Below is a small trained network, with its code and all its weights. Each question gives an input and a class and asks what happens when units are switched off, that is, made to give their printed mean instead of their output.

import numpy as np


def w(rows, s, z=0):
    codes = np.array(rows[::2]) - 128.0
    scale = np.full(codes.shape[1], s)
    scale[-1] = z or s
    return codes * scale


def f(y):
    return y / 2 * (1 + np.tanh(0.7978845608 * (y + 0.044715 * y**3)))


def log_softmax(a):
    a = a - a.max(-1, keepdims=True)
    return a - np.log(np.exp(a).sum(-1, keepdims=True))


def net(x, mask):
    res = np.array(x, float).reshape(1, 6) / 4 @ E
    y = f(res @ A[0][:, :-1].T + A[0][:, -1])
    res = res + np.where(mask, y, B[0][:, -1]) @ B[0][:, :-1]
    return log_softmax(res[-1] @ U[:, :-1].T + U[:, -1])


A, B = {}, {}
E = w([
[87,32,71,157,135,44,80,154,107],'x0',
[154,109,129,123,81,112,122,116,154],'x1',
[232,170,85,57,191,68,105,112,140],'x2',
[167,62,118,155,188,196,80,35,179],'x3',
[88,191,107,56,80,159,5,88,160],'x4',
[87,174,161,190,213,106,123,200,254],'x5',
],0.0094)
A[0] = w([
[136,163,88,129,167,83,142,117,196,111],'n0',
[96,126,102,110,172,138,154,161,171,122],'n1',
[162,82,151,172,140,213,114,74,164,86],'n2',
[72,157,137,169,175,64,126,99,179,95],'n3',
[84,135,125,103,140,163,33,126,148,64],'n4',
[134,163,162,74,66,108,169,200,98,83],'n5',
[95,192,141,114,89,43,129,188,100,102],'n6',
[148,47,106,140,195,182,105,91,158,126],'n7',
[19,38,212,147,101,228,164,108,136,77],'n8',
[202,142,93,58,186,102,136,151,114,121],'n9',
[149,106,74,105,169,57,111,130,123,61],'n10',
[91,148,167,108,137,97,171,119,216,157],'n11',
[199,136,97,135,197,109,104,67,135,78],'n12',
[87,131,87,87,151,122,146,156,88,110],'n13',
[108,130,131,163,101,141,123,128,126,50],'n14',
[147,153,118,194,140,158,144,152,242,49],'n15',
[161,100,95,167,167,124,227,90,113,131],'n16',
[97,149,91,87,124,145,66,141,131,121],'n17',
[155,81,87,145,156,199,112,101,116,120],'n18',
[206,187,95,96,164,90,165,96,140,77],'n19',
[98,154,131,133,122,120,143,161,100,4],'n20',
[66,6,77,106,117,100,87,179,105,79],'n21',
[80,88,21,160,151,48,67,141,108,106],'n22',
[151,118,196,136,129,54,208,136,92,114],'n23',
[150,185,160,138,109,205,185,118,137,114],'n24',
[132,182,174,101,112,182,142,98,136,98],'n25',
[70,170,114,64,118,137,83,100,134,102],'n26',
[153,117,104,105,74,193,194,72,60,106],'n27',
[179,120,137,144,152,97,165,126,115,58],'n28',
[88,221,148,101,105,110,33,85,144,111],'n29',
[159,196,123,156,83,120,162,99,138,72],'n30',
[113,125,109,111,87,153,170,42,49,104],'n31',
[151,77,117,134,157,145,212,130,149,112],'n32',
[50,112,156,212,90,113,117,111,145,73],'n33',
[108,121,167,153,119,99,123,157,214,144],'n34',
[172,174,67,96,147,109,103,136,153,33],'n35',
[185,102,218,133,173,116,223,137,127,105],'n36',
[219,173,156,75,145,162,155,144,140,93],'n37',
[81,118,173,137,86,200,175,122,148,73],'n38',
[114,193,88,138,87,59,141,167,97,85],'n39',
[145,148,171,123,155,156,142,174,196,68],'n40',
[95,131,171,129,142,167,95,203,175,140],'n41',
[145,112,115,58,143,104,156,68,46,128],'n42',
[135,85,184,121,53,151,82,123,103,64],'n43',
[139,109,128,167,158,97,166,130,102,110],'n44',
[144,168,192,82,165,138,177,88,123,120],'n45',
],0.011,0.0017)
B[0] = w([
[150,191,67,116,139,105,162,75,95,180],'n0',
[165,126,125,98,143,127,138,71,110,161],'n1',
[58,119,122,83,122,112,110,130,209,195],'n2',
[175,152,131,82,153,150,164,56,120,188],'n3',
[129,81,155,111,108,81,87,124,106,211],'n4',
[79,102,131,49,119,125,143,109,223,208],'n5',
[70,91,90,68,118,138,116,83,189,214],'n6',
[80,124,155,70,114,82,148,135,231,202],'n7',
[60,197,62,146,87,69,144,135,84,231],'n8',
[78,189,61,151,93,65,171,145,105,200],'n9',
[136,146,56,176,67,150,113,186,111,181],'n10',
[183,139,108,92,188,173,180,95,79,182],'n11',
[54,155,87,148,95,109,109,88,153,198],'n12',
[134,131,136,129,150,135,145,103,184,156],'n13',
[107,146,93,164,94,91,109,108,126,142],'n14',
[161,131,132,96,164,149,160,71,114,201],'n15',
[131,81,180,100,107,90,68,128,95,192],'n16',
[129,73,188,141,133,97,94,117,64,198],'n17',
[97,137,139,57,153,147,146,102,198,180],'n18',
[83,173,101,215,96,112,133,145,78,198],'n19',
[118,106,105,104,104,99,121,97,157,154],'n20',
[187,113,107,171,134,177,117,178,157,223],'n21',
[216,130,132,208,148,254,106,214,216,227],'n22',
[113,74,158,108,96,120,59,112,128,194],'n23',
[146,87,126,181,136,195,132,230,191,197],'n24',
[121,103,171,179,122,178,134,185,171,192],'n25',
[148,96,197,145,104,80,83,138,95,215],'n26',
[212,137,113,116,182,182,164,80,80,226],'n27',
[116,113,142,144,116,81,115,126,80,161],'n28',
[136,77,190,154,102,95,87,140,62,248],'n29',
[126,94,87,146,124,159,114,166,171,161],'n30',
[187,130,129,99,190,152,179,90,95,219],'n31',
[102,93,210,122,125,45,85,171,87,176],'n32',
[115,125,63,170,99,129,149,106,104,190],'n33',
[183,149,136,117,178,139,153,78,69,188],'n34',
[115,156,97,136,114,74,124,147,96,185],'n35',
[152,78,176,135,105,92,80,145,86,202],'n36',
[125,137,122,207,83,149,150,162,178,196],'n37',
[95,166,86,185,69,113,161,184,95,188],'n38',
[78,167,159,92,152,127,108,95,196,194],'n39',
[184,135,144,118,156,173,135,102,119,181],'n40',
[161,175,104,118,161,141,109,91,64,191],'n41',
[186,157,90,85,169,145,157,41,113,209],'n42',
[137,140,114,118,128,101,141,106,90,181],'n43',
[129,108,181,144,104,124,80,102,117,166],'n44',
[127,110,131,167,128,187,116,185,174,180],'n45',
],0.0075,0.013)
U = w([
[204,143,109,63,168,152,182,98,65,212],'0',
[132,94,224,111,107,82,58,155,62,137],'1',
[80,167,40,164,96,94,168,156,84,103],'2',
[176,116,128,166,130,199,137,217,173,119],'3',
[63,126,134,10,129,116,130,123,205,4],'4',
],0.013,0.00045)

Each question gives the input, the list of numbers given to net, and the class t.
The units are the neurons (one row each of A and B). Each row of codes is followed by its name. A weight is (code - 128) times the scale printed after its matrix; where a second scale follows, it is the last column's (A, B and U).
mask holds one flag per neuron, in row order. A switched-off neuron (its flag False) gives its mean, the last column of its row in B, instead of its output. The means were averaged over made-up inputs and are rounded, as every weight is.
A unit's drop is (log p(t) with every unit on - log p(t) with that unit switched off) / (log p(t) with every unit on - log p(t) with every unit switched off).
The circuit of an input: a set's keep is (log p(t) with only the set's units on - log p(t) with every unit switched off) / (log p(t) with every unit on - log p(t) with every unit switched off). Starting from the 12 units with the biggest drops (on a tie, the unit counted first), units are removed one at a time, each time the one whose removal leaves the highest keep (on an exact tie, the one counted first), for as long as the keep stays at least 0.8.
circuit, biggest first: the units of the circuit, biggest drop first
top k neurons: the k neurons with the biggest drops, biggest first
drop when u is switched off: that unit's drop, to one decimal
input [5,-3,5,-2,5,5], class 0: circuit, biggest first => n0; n3
input [0,-5,-5,7,-1,-5], class 4: circuit, biggest first => n2
input [-6,-4,6,-5,-5,2], class 2: top 3 neurons => n9; n19; n22
input [-1,8,4,-1,1,4], class 0: top 2 neurons => n8; n11
input [8,7,-5,-7,-8,-7], class 1: top 2 neurons => n23; n16
input [-1,-7,8,-8,1,0], class 2: top 2 neurons => n19; n9
input [8,7,-7,-3,3,-5], class 3: top 3 neurons => n22; n21; n9
input [-3,-6,5,-6,0,2], class 4: top 3 neurons => n5; n6; n39
input [3,-1,8,7,-8,2], class 1: top 2 neurons => n16; n32
input [-4,-3,-5,5,-2,-2], class 2: top 2 neurons => n8; n38
input [5,-5,-5,-8,-3,7], class 4: top 2 neurons => n6; n39
input [5,-4,6,1,1,-5], class 2: top 3 neurons => n9; n10; n12
input [6,6,8,-3,2,7], class 2: top 3 neurons => n10; n9; n19
input [1,0,-5,-6,3,-6], class 0: circuit, biggest first => n31
input [-1,-3,4,5,-2,-4], class 4: top 2 neurons => n7; n18
input [-5,-3,-5,-7,0,1], class 4: top 3 neurons => n5; n6; n22
input [5,0,-4,-6,4,6], class 0: top 2 neurons => n34; n41
input [6,1,-7,-2,0,7], class 0: drop when n12 is switched off => 0.1
input [8,-4,-6,-4,-1,-5], class 3: drop when n22 is switched off => 0.8
input [-6,8,6,1,-4,4], class 2: circuit, biggest first => n19
input [7,-3,-2,-6,-1,-4], class 3: drop when n22 is switched off => 0.6
input [2,-1,3,-8,-6,2], class 4: drop when n5 is switched off => 0.2
